Here is a tiny trained network, its code and every weight. The questions are about switching its units off for an input and a class, where a switched-off unit gives its printed mean instead of its output.

import numpy as np


def w(rows, s, z=0):
    codes = np.array(rows[::2]) - 128.0
    scale = np.full(codes.shape[1], s)
    scale[-1] = z or s
    return codes * scale


def f(y):
    return np.maximum(y, 0)


def log_softmax(a):
    a = a - a.max(-1, keepdims=True)
    return a - np.log(np.exp(a).sum(-1, keepdims=True))


def net(x, mask):
    res = np.array(x, float).reshape(1, 4) / 4 @ E
    y = f(res @ A[0][:, :-1].T + A[0][:, -1])
    res = res + np.where(mask, y, B[0][:, -1]) @ B[0][:, :-1]
    return log_softmax(res[-1] @ U[:, :-1].T + U[:, -1])


A, B = {}, {}
E = w([
[164,90,211,56],'x0',
[115,30,35,198],'x1',
[254,132,35,42],'x2',
[186,8,178,128],'x3',
],0.0097)
A[0] = w([
[104,110,132,141,131],'n1',
[74,117,166,191,155],'n2',
[123,122,204,33,94],'n3',
[11,131,174,211,189],'n4',
[42,110,2,192,107],'n5',
[136,45,171,136,88],'n6',
[121,148,104,153,110],'n7',
[124,157,172,204,182],'n8',
[78,110,192,131,182],'n9',
[132,147,76,76,253],'n10',
[178,166,132,141,169],'n11',
[100,169,215,161,130],'n12',
[101,157,147,53,141],'n13',
[120,173,137,134,181],'n14',
],0.013,0.0052)
B[0] = w([
[132,155,137,195,149],'n1',
[92,165,38,216,199],'n2',
[124,98,241,117,201],'n3',
[159,187,50,180,251],'n4',
[235,218,254,155,223],'n5',
[82,100,173,147,185],'n6',
[106,192,160,145,150],'n7',
[86,177,62,139,185],'n8',
[109,97,50,88,189],'n9',
[206,193,83,61,190],'n10',
[163,162,80,71,160],'n11',
[195,98,71,81,193],'n12',
[215,164,201,76,175],'n13',
[156,162,133,132,165],'n14',
],0.0075,0.017)
U = w([
[91,171,139,225,18],'0',
[117,157,9,148,251],'1',
[176,188,184,142,188],'2',
[82,101,183,117,40],'3',
],0.014,0.0034)

Each question gives the input, the list of numbers given to net, and the class t.
The units are the neurons (one row each of A and B). Each row of codes is followed by its name. A weight is (code - 128) times the scale printed after its matrix; where a second scale follows, it is the last column's (A, B and U).
mask holds one flag per neuron, in row order. A switched-off neuron (its flag False) gives its mean, the last column of its row in B, instead of its output. The means were averaged over made-up inputs and are rounded, as every weight is.
A unit's drop is (log p(t) with every unit on - log p(t) with that unit switched off) / (log p(t) with every unit on - log p(t) with every unit switched off).
The circuit of an input: a set's keep is (log p(t) with only the set's units on - log p(t) with every unit switched off) / (log p(t) with every unit on - log p(t) with every unit switched off). Starting from the 12 units with the biggest drops (on a tie, the unit counted first), units are removed one at a time, each time the one whose removal leaves the highest keep (on an exact tie, the one counted first), for as long as the keep stays at least 0.8.
circuit, biggest first: the units of the circuit, biggest drop first
top k neurons: the k neurons with the biggest drops, biggest first
drop when u is switched off: that unit's drop, to one decimal
input [-8,-7,8,-5], class 2: circuit, biggest first => n13
input [3,5,3,7], class 3: circuit, biggest first => n4, n5, n6
input [2,3,-1,-2], class 0: circuit, biggest first => n12, n10
input [-1,2,-2,8], class 0: top 2 neurons => n6, n12
input [5,3,-1,2], class 3: top 2 neurons => n4, n5
input [8,1,-8,8], class 0: top 2 neurons => n6, n2
input [1,7,-4,-6], class 0: top 2 neurons => n5, n2
input [-8,7,-2,0], class 2: drop when n12 is switched off => -0.1
input [8,1,-4,5], class 3: drop when n1 is switched off => 0.0
input [8,0,-3,2], class 3: drop when n5 is switched off => 0.1
input [2,8,7,-8], class 2: drop when n5 is switched off => 0.5
